Each row is followed by roughly how far along a hidden order it lies, from 0 to 20. A new part has a new order.
In the rows, 128 means zero.
[159 131 114 132 142 118 120 105 133 153 101 126 127 120 141 112 122 116
 139 155 139 136 101] : 12
[184 127 147 127 138  98 115  55 119 122 141 125 116 120 112 127 133  89
 103 132 151  93 122] : 13
[179 134 154 128 142 119 112  67 127 129 131 122 116 120 129 121 125  96
 124 125 142 100 106] : 12
[171 134 159 125 147 144 116  89 138 132 111 118 114 126 156 116 113 105
 151 131 128 110  85] : 10
[173 132 118 130 139  96 123  75 115 140 145 129 116 108 100 122 102 101
 101 132 157 124 132] : 13
[222  87 102 123 127  77 124  83 123 107  63 130 138 151 127 127 232 100
 128 207 135  78 118] : 18
[180 125 138 129 138 106 114  74 128 131 115 125 124 128 132 119 152  99
 125 146 141 102 109] : 13
[137 152 191 121 148 182 125 131 157 131 138 117 111 119 180 127  76 132
 171  92 107 143  86] : 4
[168 137 156 123 149 151 124 106 138 134 117 117 110 119 154 121  89 112
 156 123 126 124  87] : 9
[127 145 174 124 146 187 121 161 171 143  91 116 126 133 216 117 112 148
 203 118  92 154  64] : 3
[156 153 204 118 149 171 127  98 137 118 171 116  94 108 146 134  54 112
 142  76 123 127 105] : 5
[130 161 230 120 146 184 121 120 156 120 170 115 104 118 180 134  67 129
 164  62 106 134  94] : 2
[160 132 126 126 149 150 126 120 143 147 100 120 116 120 158 115  91 121
 161 140 125 141  87] : 9
[103 184 255 120 142 180 119 122 155 117 209 119 102 108 173 140  41 134
 150  26 107 147 115] : 0
[203 104 112 122 127  63 134  59  97 104 139 134 117 122  69 139 156  90
  75 168 162  90 161] : 18
[129 170 242 118 145 176 124 102 144 114 206 117  95 105 153 141  39 121
 140  42 117 134 115] : 1
[175 139 163 125 146 132 119  70 126 128 147 120 105 113 128 125  88  97
 122 113 140 108 108] : 10
[175 139 167 123 149 143 121  78 129 125 147 118 103 111 134 125  80 100
 131 110 137 110 105] : 10
[170 143 183 119 151 161 126  92 133 123 149 116  98 112 141 128  64 105
 141 102 129 119  98] : 8
[192 118 136 124 131  80 124  49 105 111 151 130 114 118  85 134 143  86
  84 144 159  90 149] : 15
[180 128 144 129 140 109 113  67 127 129 123 124 121 123 129 121 139  97
 125 141 144 100 110] : 13
[170 142 152 126 146 131 125  80 122 134 155 121 103 105 115 125  69 100
 117 108 146 124 117] : 10
[200  93 101 123 127  74 127  77 117 109  84 131 132 142 111 129 208  98
 114 197 143  86 132] : 18
[182 121 114 127 132  80 127  69 107 128 146 132 118 112  84 128 125  96
  89 150 162 115 148] : 15
[165 136 151 124 149 155 125 107 138 135 120 118 109 118 151 120  87 114
 152 126 127 129  92] : 9
[174 133 143 129 143 119 116  75 128 135 128 123 116 119 131 119 117 101
 126 132 144 112 106] : 12
[219  81  43 122 127  56 148  67  89 113 108 134 121 125  53 136 170  89
  75 207 167  97 160] : 20
[184 132 172 127 142 115 109  51 127 120 139 121 114 124 131 124 135  88
 123 122 143  86 106] : 12
[163 152 179 119 149 157 135  92 122 123 185 118  88  96 119 134  21 107
 119  83 140 135 121] : 7
[187 108  95 126 128  71 130  85 110 123 114 133 128 125  96 128 159 104
 102 176 153 110 142] : 16
[165 146 181 119 150 163 129  96 131 123 160 117  95 108 137 130  49 108
 139  89 130 125 103] : 7
[224  98 102 118 126  53 142  28  79  91 169 133 104 114  31 148 139  73
  47 164 177  74 180] : 20
[156 151 202 119 148 173 126 103 141 120 161 115  98 113 156 132  59 114
 150  82 118 127  96] : 5
[182 119 128 128 135  96 117  72 124 127 113 128 125 127 120 122 159  99
 117 155 146 101 119] : 14
[165 141 138 127 146 131 126  89 124 141 145 123 107 105 119 122  71 107
 123 122 145 132 115] : 10
[167 141 145 126 147 134 125  89 124 137 146 122 105 107 122 123  57 106
 124 117 144 127 112] : 10
[177 113 108 131 135  97 117  96 133 138  80 128 138 135 143 115 181 110
 136 177 136 112 107] : 14
[160 144 171 121 150 168 129 113 139 131 135 116 101 113 153 125  65 118
 154 108 122 133  94] : 7
[173 131 136 130 142 119 115  81 131 139 114 124 121 121 137 117 127 104
 133 140 139 114 102] : 12
[142 154 202 120 148 173 127 115 144 125 168 116 101 111 157 132  52 121
 153  78 117 139 101] : 4
[171 134 137 128 145 133 118  92 134 140 113 121 118 121 144 117 113 107
 143 135 134 121  96] : 11
[130 154 197 122 147 183 123 139 160 132 133 116 114 122 190 126  83 137
 179  88 102 148  83] : 3
[122 167 240 119 144 182 120 122 156 118 179 119 105 115 179 135  61 131
 160  52 105 138  98] : 1
[141 123 105 128 149 179 124 185 173 164  15 118 142 144 228 100 148 152
 226 181  89 163  40] : 7
[174 136 132 129 141 106 121  68 118 136 150 126 112 110 106 122  97  97
 106 125 154 117 126] : 12
[119 168 245 120 144 185 118 123 159 117 175 117 107 116 185 135  68 133
 164  51 103 137  98] : 0
[154 145 196 119 150 181 123 113 149 122 137 114 105 122 171 128  84 119
 166  94 111 123  83] : 5
[178 131 157 128 144 127 111  72 134 130 116 121 116 127 147 119 137  98
 136 135 135  95  94] : 12
[117 166 249 120 144 188 115 122 162 116 168 115 109 123 195 134  80 133
 173  54  97 132  90] : 0
[170 138 148 126 145 134 123  87 126 136 140 122 108 110 127 122  80 104
 129 120 141 123 110] : 10
[196 114 142 124 131  79 122  54 109 107 140 129 117 125  93 134 157  88
  93 150 155  84 144] : 16
[139 149 185 121 149 178 126 131 155 132 130 116 113 121 181 125  76 131
 174 100 106 143  86] : 4
[170 144 193 119 150 167 126  90 135 117 155 115  96 112 147 131  63 107
 144  92 126 115  99] : 7
[125 159 201 121 146 181 125 131 156 130 156 117 108 115 176 130  64 134
 168  75 106 150  96] : 2
[193 118 134 124 131  75 126  54 102 111 158 131 113 115  80 135 136  87
  80 139 162  94 155] : 16
[150 146 202 119 149 194 122 115 153 122 132 113 110 124 180 127  87 119
 171  97 107 123  79] : 5
[169 137 132 128 143 117 120  78 124 139 136 124 115 113 122 120  98 102
 120 132 147 117 114] : 12
[179 133 151 128 141 112 115  59 121 128 146 123 113 115 116 124 114  93
 113 123 148 102 120] : 12
[163 147 222 118 149 178 121  91 148 110 153 112 100 121 169 133  78 109
 158  83 113 107  85] : 5
[177 124 136 130 139 109 113  75 131 133 109 124 126 128 138 118 151 100
 133 148 140 102 103] : 13
[152 150 196 119 147 177 127 111 143 124 152 115 101 115 160 130  64 119
 155  89 116 130  95] : 5

[131 168 113 140 107 128 210 116 137 123 164 137  95 135 112 132 154 138
 160 123 135 139 120 116 114 111 179 110 105 166 128 118 138 142 139 124
 159 136 125 126 100] : 17
[106 139  74 114 122 130 140  70  62 110 119 106  78 118 152 146 139 119
 106 144 155 138 121 120 136 148 151 153  86 144 102 139 121 115 137 178
 105 123 141 147  84] : 14
[132 100 138  93 128 141  76  69  93 142 109 120 103 103 140 188 105 103
  71 142 139 124 174 134 121 166  68 152 131 113 110 109 130 117 150 164
  98 142 143 170 135] : 4
[121 174 113  89 119 116  89  74 111 114  78 100  55  96 131 213 153 148
 113 106 175 125 160 125 156 145 182 158 113 120 120 119 165 110 106 129
 157 136 168 135 113] : 19
[134 117 192 118 145 138 140 150 228 169 171 139 204 156 113  72 113 118
 149 101 102  99 113 132  92 105 140 108 172  89 130 106 121 148 136 107
 134 138 139 103 161] : 8
[143  90 156 121 159 100  33 172  74 129  86  95 151 118 146 132 120 129
 124 139 124 151 100 133 151 128  86 143 143  85 135 170 126 116  97  98
 102 108 157 155 166] : 2
[120 148 105 128  94 149 193  59 132 138 130 142 104 120 118 137 127 119
 114 134 138 130 159 116 103 146 119 121 115 174 117 109 123 139 164 159
 125 159 107 151 100] : 14
[115 104 113 108 127 125  74  76  70 148 187 133 106 130 141 158  81  94
  66 156 151  91 167 139 113 156  72 177 131 103 101 127  95 122 129 178
  71 134 125 137 102] : 3
[143 162 163 150 130 120 208 170 194 137 119 129 155 146  87  92 173 160
 195 101 104 170  92 107 124  87 194  88 109 162 154 125 140 155 126  47
 172 124 128 108 145] : 20
[121 100 129 106 158 114  11 138  86 140 134 116 123 131 163 151  88 103
  88 148 139 112 112 143 134 153 109 188 141  76 111 167 100 111  98 148
  76  99 163 147 125] : 1
[162 124 186 127 132 115  81 135 118 134  61 120 122 101 107 192 148 135
 123 110 110 152 178 138 128 160  70 106 118 100 141 116 132 133 119  71
 152 123 141 141 173] : 8
[163 126 165 104 138 112  77 156  77 101  49  91  93  81 137 218 166 148
 134 104 115 168 139 137 171 153 120 114 107  68 132 140 165 112 114  69
 161 104 162 163 162] : 11
[146  86 169 123 152 117  35 139  91 147  63 109 154 111 136 147 115 124
 122 139 122 154 138 130 135 148  80 121 146  96 136 153 134 124 111  99
 110 118 141 146 163] : 2
[156 143 169 121 126 111 120 138 124 122  32 102 112  97 104 208 179 156
 140  99 118 171 164 121 146 149 114  97 103 123 145 126 148 129 120  60
 163 126 152 140 184] : 14
[140 104 134 100 145 129  42 120  72 113  97 104  90 101 163 191 119 115
  84 135 125 148 112 141 165 160 104 160 114  93 112 160 144 103 123 132
 107 101 165 183 149] : 5
[ 97 136  91 161 122 120 165 118 126 159 237 158 142 183 124  46  98 103
 115 161 139  98  95 114  76 103 147 165 131 172 122 126  70 147 131 177
  86 136 105 103  70] : 9
[108 166 100 125 100 181 247  26 177 127 134 151 103 109 118 158 131 124
 107 115 134 110 172 127 116 137 153 121 114 152 106  81 131 137 183 184
 134 155  96 114  74] : 20
[119 162  72 151 116 125 172 130  56 106 153 128  74 152 137 124 141 129
 149 145 132 163  90 109 128 103 203 153  80 178 115 152 119 133 144 128
 139 103 126 145  60] : 19
[140 167 130 146 121 125 176 150 119 111 116 123  98 120 109 148 181 149
 172 120 110 170 100 113 143 110 192 110  86 194 139 152 134 145 131  89
 168 111 136 136 118] : 19
[146 108 186 143 149 128  83 165 180 167 128 143 191 136 107  96 113 121
 121 124 100 124 137 132  96 128  85 110 150 103 143 116  96 150 120  92
 150 120 128 117 160] : 4
[139  88 151 139 163  91  27 209  95 141 135 113 156 153 133  83 103 117
 122 143 116 144  89 126 127 137  97 162 136  95 145 176  90 122  88  96
  94 100 153 138 165] : 0
[131  88 160 124 159 131  67 162 137 160 164 131 174 152 136  58  80  97
 117 148 107 120  90 129 106 123  83 148 153 113 129 148  87 137 131 135
  67 113 130 138 131] : 2
[121 117 102 116 111 150 145  29  93 124 110 124  95  88 131 181 118  98
  86 153 149 130 175 119 118 178  71 142 120 183 113 129 117 126 158 173
  85 165 122 168 109] : 7
[105 154 130 160 125 127 199 142 200 156 179 152 168 168 102  58 138 140
 163 119 126 110 125 112  88 105 176 119 139 156 143 105 106 149 117 117
 134 136 110  84 122] : 15
[127 158 117 125 105 126 214  89 137 129 112 132  91 113 108 169 155 133
 130 114 141 139 169 119 119 148 135 107 109 153 130 105 137 142 137 123
 153 152 128 128 123] : 14
[133 166 132 160 107 130 222 122 177 149 140 151 151 149  83  97 160 146
 170 114 122 136 155 110  98  88 149  90 125 176 147  86 125 160 142 101
 166 157 116  94 123] : 18
[129 129 164 106 143 127 152 161 193 147 154 134 158 149 126 108 131 130
 133 105 124  96 102 133 126 117 176 140 149  91 127 120 131 131 115 110
 134 122 151 111 144] : 12
[131  89 166 120 151 112  60 142 114 146  99 120 155 134 139 113  95 117
 112 137 125 140 136 130 120 137  98 154 143  95 133 135  99 125 114 123
  87 121 144 138 150] : 4
[129 141 130 119 136 127 146 156 156 128 144 117 132 139 123  88 159 137
 162 123 117 146  49 111 145  97 200 115 110 144 126 171 131 136 128 105
 136 105 146 139 125] : 16
[132  92 160 122 147 112  68 124 109 151 109 130 146 136 131 133 102 114
  97 129 135 127 152 133 109 139  83 153 147  92 132 108 108 129 116 123
  92 131 143 131 157] : 4
[132  92 146 136 147 124  60 138 102 158 124 131 164 146 131 102  93 113
 105 145 113 141 133 131 105 137  87 144 133 109 131 126  94 133 123 142
  86 123 125 128 145] : 4
[113 120  98 105 119 141 120  55  70 124 105 117  64  96 140 181 112 101
  88 172 158 119 144 123 132 176  81 160 120 144 106 150 114 115 144 189
  92 137 136 170 103] : 6
[123 152 126 139 114 126 213 112 168 158 170 153 132 148  89  94 147 133
 151 115 141 107 152 116  92 106 160 113 147 152 138  96 127 153 130 121
 151 163 122  98 109] : 14
[148 120 178 116 139 117 102 142 145 135  76 119 136 109 114 201 140 139
 115 102 120 136 155 138 127 145 108 110 125  82 137 100 133 127 111  79
 158 121 146 135 171] : 9
[125  96 145 119 163 120  57 175 133 148 166 130 143 158 154  72  97 119
 122 145 124 123  69 130 126 109 144 169 140  97 123 157  99 126 113 130
  84 104 145 134 121] : 5
[140  88 161 138 160 101   2 170  77 143  88 112 160 134 140 112 107 123
 118 144 112 157 103 130 114 138  88 150 127 101 143 154 100 124  98 117
  94  99 142 143 159] : 4
[137  98 133  95 128 145  57  85  46 127 124 118  77 122 154 245  87  89
  60 210 137 119 156 145 137 181  70 163 110 119  97 153 125 114 147 172
 103 117 135 183 123] : 1
[ 97 134  83 145 128 127 167  90 126 154 227 159 135 181 132  45 104 103
 131 161 153  94  99 113  91  93 170 175 138 159 116 127  91 139 131 185
  96 141 123 104  70] : 10
[140 153 162 129 131 126 198 160 177 121 118 120 123 118 107 142 173 153
 181 101 107 156  97 116 151 123 171  96 113 148 144 154 135 144 113  71
 164 121 140 139 143] : 17
[133 139 167 153 126 133 191 138 213 169 158 159 184 161  93  75 128 136
 163 112 113 114 134 121  85  99 134 103 151 142 150  87 111 160 130 101
 138 156 115  86 139] : 12
[119 158  87 144  98 162 150  55 131 126 147 152 100 141 118 125 134 120
 125 137 125 139 140 117 102 119 171 104  88 199 110  94 116 147 192 176
 137 149  91 125  59] : 19
[107  72 142 100 150 151  90 124 177 170 236 155 163 167 157  23  66  78
  92 149 128  70  91 135  87 123 125 173 173  92  99 136  90 132 146 205
  59 133 128 128 112] : 0
[144 109 118  98 136 120  20 123   6 110 132 111  51  96 164 232 106  99
  69 161 136 131 135 143 161 173 103 177 110 113  98 187 121 105 109 149
 101  95 161 188 116] : 2
